Here is a tiny trained network, its code and every weight. The questions are about switching its units off for an input and a target symbol, where a switched-off unit gives its printed mean instead of its output.

import numpy as np


def w(rows, s, z=0):
    codes = np.array(rows[::2]) - 128.0
    scale = np.full(codes.shape[1], s)
    scale[-1] = z or s
    return codes * scale


def f(y):
    return y / 2 * (1 + np.tanh(0.7978845608 * (y + 0.044715 * y**3)))


def softmax(a):
    e = np.exp(a - a.max(-1, keepdims=True))
    return e / e.sum(-1, keepdims=True)


def log_softmax(a):
    a = a - a.max(-1, keepdims=True)
    return a - np.log(np.exp(a).sum(-1, keepdims=True))


def net(x, mask):
    ids = ['ΓΔΘΠΦβζημτψ'.index(c) for c in x.split()]
    T = len(ids)
    res = E[ids] + P[:T]
    q, k, v = (res @ M[0].T for M in (Q, K, V))
    z = softmax(np.where(np.tri(T) > 0, q @ k.T / 4**0.5, -1e9)) @ v
    res = res + np.where(mask[0], z, O[0][:, -1]) @ O[0][:, :-1]
    y = f(res @ A[0][:, :-1].T + A[0][:, -1])
    res = res + np.where(mask[1:17], y, B[0][:, -1]) @ B[0][:, :-1]
    return log_softmax(res[-1] @ U[:, :-1].T + U[:, -1])


Q, K, V, O, A, B = {}, {}, {}, {}, {}, {}
E = w([
[68,99,117,141,82,148,100,146,208,140,141],'Γ',
[131,114,100,93,158,42,138,142,254,88,115],'Δ',
[98,147,108,112,145,127,114,128,211,128,109],'Θ',
[137,126,161,116,99,139,106,124,138,79,134],'Π',
[113,70,120,107,167,93,169,164,81,83,140],'Φ',
[149,104,161,66,109,55,120,136,135,123,92],'β',
[126,136,103,92,183,220,203,176,106,130,91],'ζ',
[112,146,104,164,152,94,186,155,53,209,96],'η',
[104,94,153,89,173,178,216,254,180,62,165],'μ',
[157,131,98,147,48,133,72,125,123,86,123],'τ',
[151,145,93,186,126,125,161,67,106,70,147],'ψ',
],0.026)
P = w([
[102,126,141,106,171,88,48,111,183,135,162],'0',
[91,146,179,198,185,78,92,173,134,38,60],'1',
[18,14,91,128,91,169,81,93,115,136,60],'2',
[162,132,6,90,107,134,107,127,54,179,219],'3',
[104,155,140,200,67,137,201,88,125,36,29],'4',
[171,5,105,139,109,91,102,133,133,85,58],'5',
[146,208,96,97,66,124,213,94,163,93,88],'6',
],0.011)
Q[0] = w([
[126,36,178,205,197,99,25,81,126,138,93],'H0',
[112,59,93,143,172,181,113,174,83,106,122],'H0',
[149,183,210,149,93,131,112,42,166,106,127],'H0',
[154,98,117,137,139,201,201,207,145,64,4],'H0',
],0.011)
K[0] = w([
[171,130,68,106,169,177,66,104,156,171,249],'H0',
[170,99,139,83,155,85,124,149,94,178,153],'H0',
[82,120,105,113,116,157,126,94,175,104,98],'H0',
[122,58,109,72,95,97,172,117,72,160,140],'H0',
],0.013)
V[0] = w([
[96,169,18,189,130,107,146,180,225,179,79],'H0',
[147,175,178,155,104,255,38,144,152,99,156],'H0',
[134,44,146,246,72,62,144,96,130,115,197],'H0',
[181,163,49,93,41,82,89,103,189,103,44],'H0',
],0.0077)
O[0] = w([
[118,166,65,247,156,178,45,159,141,124,76,195],'H0',
[148,50,68,165,139,175,204,102,225,104,82,3],'H0',
[140,79,175,215,104,62,127,104,119,131,151,5],'H0',
[132,110,101,182,168,190,110,170,124,48,164,136],'H0',
],0.014,0.0049)
A[0] = w([
[100,227,138,162,145,93,70,47,110,168,152,217],'N0',
[175,160,128,121,74,67,36,70,154,146,74,86],'N1',
[103,98,92,159,118,85,62,117,91,66,101,208],'N2',
[136,119,190,137,179,177,116,230,75,132,189,42],'N3',
[156,111,90,166,109,68,85,61,211,143,85,195],'N4',
[248,34,141,191,198,201,160,170,170,118,116,42],'N5',
[204,106,96,136,134,161,115,111,145,121,30,120],'N6',
[146,154,121,148,213,215,144,242,88,162,132,67],'N7',
[123,92,141,125,186,128,198,145,53,156,210,107],'N8',
[40,128,98,107,125,157,113,81,169,73,86,138],'N9',
[176,220,97,143,158,179,96,161,104,182,97,120],'N10',
[102,140,150,116,68,122,109,130,193,52,201,252],'N11',
[110,80,137,92,123,175,248,139,137,177,144,191],'N12',
[134,67,124,203,144,62,74,1,141,118,147,105],'N13',
[121,94,105,56,180,154,124,128,126,87,166,22],'N14',
[131,21,125,109,128,149,197,109,163,70,156,213],'N15',
],0.0073,0.0037)
B[0] = w([
[127,63,124,93,147,106,189,236,184,65,34,193],'N0',
[94,127,130,190,70,234,146,143,184,130,107,166],'N1',
[91,178,192,43,202,219,121,107,144,173,202,215],'N2',
[76,139,70,141,79,128,186,21,122,99,38,205],'N3',
[83,87,201,169,88,91,221,40,111,131,235,187],'N4',
[53,129,73,169,160,176,205,194,101,220,105,204],'N5',
[155,114,121,142,167,164,129,85,94,216,135,210],'N6',
[175,50,215,152,59,9,170,132,137,158,79,248],'N7',
[91,154,163,148,169,205,100,74,187,71,42,175],'N8',
[241,131,87,56,174,69,131,133,83,140,153,222],'N9',
[174,63,135,174,158,163,81,88,103,66,164,248],'N10',
[147,88,37,180,149,53,77,83,47,183,147,203],'N11',
[162,106,220,145,184,159,113,117,204,47,183,192],'N12',
[144,255,117,145,65,55,31,171,219,133,147,176],'N13',
[43,213,196,215,118,113,143,144,148,174,86,178],'N14',
[160,130,54,94,47,135,135,164,101,65,179,185],'N15',
],0.0059,0.015)
U = w([
[104,139,120,154,122,144,180,169,54,169,157,109],'Γ',
[61,158,157,97,185,103,131,102,3,154,187,254],'Δ',
[142,117,144,181,58,54,126,162,70,213,71,182],'Θ',
[180,157,182,191,87,82,110,81,124,159,142,154],'Π',
[78,80,131,193,53,142,175,9,176,135,26,111],'Φ',
[179,46,191,165,197,130,137,59,77,190,134,99],'β',
[105,161,35,110,120,129,108,73,142,118,39,119],'ζ',
[91,148,180,208,138,134,144,81,126,215,115,85],'η',
[192,53,159,145,78,110,180,92,79,107,139,125],'μ',
[91,140,168,140,94,178,130,195,198,111,114,74],'τ',
[114,75,154,173,153,125,77,99,133,87,121,35],'ψ',
],0.0041,0.0025)

Each question gives the input, a string of symbols that net reads in full, and the target symbol t.
The units are the heads (4 rows each of Q, K, V and O) and the neurons (one row each of A and B). Each row of codes is followed by its name. A weight is (code - 128) times the scale printed after its matrix; where a second scale follows, it is the last column's (O, A, B and U).
mask holds one flag per unit, heads first, then neurons. A switched-off unit (its flag False) gives its mean, the last column of its rows in O or B, instead of its output. The means were averaged over made-up inputs and are rounded, as every weight is.
A unit's drop is (log p(t) with every unit on - log p(t) with that unit switched off) / (log p(t) with every unit on - log p(t) with every unit switched off).
The circuit of an input: a set's keep is (log p(t) with only the set's units on - log p(t) with every unit switched off) / (log p(t) with every unit on - log p(t) with every unit switched off). Starting from the 12 units with the biggest drops (on a tie, the unit counted first), units are removed one at a time, each time the one whose removal leaves the highest keep (on an exact tie, the one counted first), for as long as the keep stays at least 0.8.
circuit, biggest first: the units of the circuit, biggest drop first
unit that matters most: the unit with the biggest drop
k most important neurons: the k neurons with the biggest drops, biggest first
drop when u is switched off: that unit's drop, to one decimal
input Θ β μ η μ μ τ, target Φ: circuit, biggest first -> H0, N1
input ψ μ Φ Π Θ τ, target μ: circuit, biggest first -> H0
input β ζ Δ μ μ, target Φ: circuit, biggest first -> N3, H0, N8, N9
input β ζ ζ, target Φ: 3 most important neurons -> N3, N8, N7
input ζ β ψ Φ Π, target Π: circuit, biggest first -> H0, N13
input ψ μ Δ Θ Θ, target ψ: 2 most important neurons -> N10, N0
input ζ ζ Θ ζ Π Φ Π, target μ: circuit, biggest first -> H0, N15
input η β η ψ Δ, target τ: circuit, biggest first -> H0, N0, N1, N2
input ζ Δ Φ τ τ, target Θ: circuit, biggest first -> H0, N0
input μ ζ η ζ η μ, target Θ: circuit, biggest first -> H0, N7
input Γ τ ζ μ, target τ: 3 most important neurons -> N12, N11, N14
input Φ Δ β τ Π ψ Δ, target μ: 2 most important neurons -> N15, N4
input Π τ Φ μ Π Θ, target Φ: 2 most important neurons -> N1, N4
input ψ μ ζ ψ Δ β Θ, target ψ: circuit, biggest first -> H0, N10
input μ β τ Δ, target Δ: circuit, biggest first -> H0, N7
input ζ Γ Γ, target ζ: 3 most important neurons -> N9, N7, N2
input ζ η ζ ζ, target Θ: most important neuron -> N7
input τ β ζ Δ μ ζ β, target Φ: circuit, biggest first -> H0, N1
input ζ η ζ Φ η ζ τ, target τ: 2 most important neurons -> N0, N1
input β ζ Π Δ τ ζ, target Φ: unit that matters most -> N3
input μ ψ ζ β, target Π: 2 most important neurons -> N13, N5
input ζ Φ ζ τ ζ Θ, target Γ: 2 most important neurons -> N5, N15
input Φ ζ τ μ ζ Π, target Φ: 3 most important neurons -> N1, N9, N2
input τ τ β, target Γ: 2 most important neurons -> N5, N15
input τ β τ τ, target Δ: 2 most important neurons -> N7, N2
input ζ μ τ ψ ζ τ, target Π: drop when N5 is switched off -> 0.1
